Below is a small trained network, with its code and all its weights. Each question gives an input and a class and asks what happens when units are switched off, that is, made to give their printed mean instead of their output.

import numpy as np


def w(rows, s, z=0):
    codes = np.array(rows[::2]) - 128.0
    scale = np.full(codes.shape[1], s)
    scale[-1] = z or s
    return codes * scale


def f(y):
    return np.maximum(y, 0)


def log_softmax(a):
    a = a - a.max(-1, keepdims=True)
    return a - np.log(np.exp(a).sum(-1, keepdims=True))


def net(x, mask):
    res = np.array(x, float).reshape(1, 6) / 4 @ E
    y = f(res @ A[0][:, :-1].T + A[0][:, -1])
    res = res + np.where(mask, y, B[0][:, -1]) @ B[0][:, :-1]
    return log_softmax(res[-1] @ U[:, :-1].T + U[:, -1])


A, B = {}, {}
E = w([
[132,126,122],'x0',
[255,8,157],'x1',
[162,133,92],'x2',
[131,124,125],'x3',
[126,126,134],'x4',
[241,227,253],'x5',
],0.004)
A[0] = w([
[99,179,101,109],'N1',
[162,188,161,50],'N2',
[132,121,127,254],'N3',
[101,113,102,113],'N4',
[146,142,157,52],'N5',
[136,143,91,241],'N6',
[117,126,82,67],'N7',
[113,133,175,105],'N8',
[94,60,141,76],'N9',
[176,131,131,56],'N10',
[68,202,222,239],'N11',
[114,126,58,66],'N12',
[135,21,65,48],'N13',
[107,124,84,33],'N14',
[2,197,62,221],'N15',
[132,116,207,58],'N16',
[89,99,132,69],'N17',
[81,165,137,75],'N18',
[91,204,91,226],'N19',
[72,114,59,104],'N20',
[110,144,122,76],'N21',
[55,85,43,87],'N22',
[175,74,133,158],'N23',
[97,197,89,38],'N24',
[53,58,104,76],'N25',
[178,55,164,85],'N26',
[192,135,121,37],'N27',
[157,174,180,37],'N28',
[63,84,85,22],'N29',
],0.015,0.0035)
B[0] = w([
[50,73,143,162],'N1',
[171,175,34,169],'N2',
[177,40,130,182],'N3',
[179,137,114,157],'N4',
[132,160,58,143],'N5',
[189,57,136,177],'N6',
[157,159,116,146],'N7',
[161,160,129,143],'N8',
[118,124,46,160],'N9',
[65,133,84,145],'N10',
[182,118,161,219],'N11',
[175,191,130,160],'N12',
[90,142,148,196],'N13',
[140,140,32,145],'N14',
[113,66,186,255],'N15',
[138,177,73,155],'N16',
[215,195,91,145],'N17',
[62,160,188,153],'N18',
[100,43,143,205],'N19',
[177,118,80,192],'N20',
[71,114,106,135],'N21',
[194,162,111,216],'N22',
[30,79,140,181],'N23',
[28,109,88,159],'N24',
[209,232,113,193],'N25',
[11,119,133,180],'N26',
[96,122,115,147],'N27',
[124,254,27,169],'N28',
[140,203,63,177],'N29',
],0.006,0.0082)
U = w([
[184,218,43,76],'0',
[200,27,155,253],'1',
[2,44,106,110],'2',
[182,78,158,142],'3',
[144,53,131,103],'4',
],0.0078,0.0035)

Each question gives the input, the list of numbers given to net, and the class t.
The units are the neurons (one row each of A and B). Each row of codes is followed by its name. A weight is (code - 128) times the scale printed after its matrix; where a second scale follows, it is the last column's (A, B and U).
mask holds one flag per neuron, in row order. A switched-off neuron (its flag False) gives its mean, the last column of its row in B, instead of its output. The means were averaged over made-up inputs and are rounded, as every weight is.
A unit's drop is (log p(t) with every unit on - log p(t) with that unit switched off) / (log p(t) with every unit on - log p(t) with every unit switched off).
The circuit of an input: a set's keep is (log p(t) with only the set's units on - log p(t) with every unit switched off) / (log p(t) with every unit on - log p(t) with every unit switched off). Starting from the 12 units with the biggest drops (on a tie, the unit counted first), units are removed one at a time, each time the one whose removal leaves the highest keep (on an exact tie, the one counted first), for as long as the keep stays at least 0.8.
units of the circuit, in order: the units of the circuit, biggest drop first
unit that matters most: the unit with the biggest drop
k most important neurons: the k neurons with the biggest drops, biggest first
drop of u: that unit's drop, to one decimal
input [1,3,3,2,-6,-7], class 0: units of the circuit, in order -> (N25 N29 N22)
input [-5,-2,-1,-3,4,-6], class 0: unit that matters most -> N25
input [2,-8,-2,-6,0,4], class 2: 2 most important neurons -> (N24 N1)
input [2,8,7,6,4,-5], class 2: units of the circuit, in order -> (N26 N23)
input [5,-7,0,-4,6,4], class 2: units of the circuit, in order -> (N24 N19)
input [-6,-6,5,-1,8,-6], class 1: units of the circuit, in order -> (N15 N22)
input [-8,7,6,-4,2,-7], class 0: units of the circuit, in order -> (N25 N15)
input [-8,7,4,0,-2,8], class 0: units of the circuit, in order -> (N28 N15)
input [4,-5,-2,-1,6,-8], class 0: 2 most important neurons -> (N25 N29)
input [4,-1,6,3,6,-6], class 0: drop of N25 -> 0.3
input [-2,-8,7,-2,6,6], class 2: drop of N25 -> 0.2
input [-5,-8,-3,-1,-4,4], class 2: drop of N25 -> 0.1
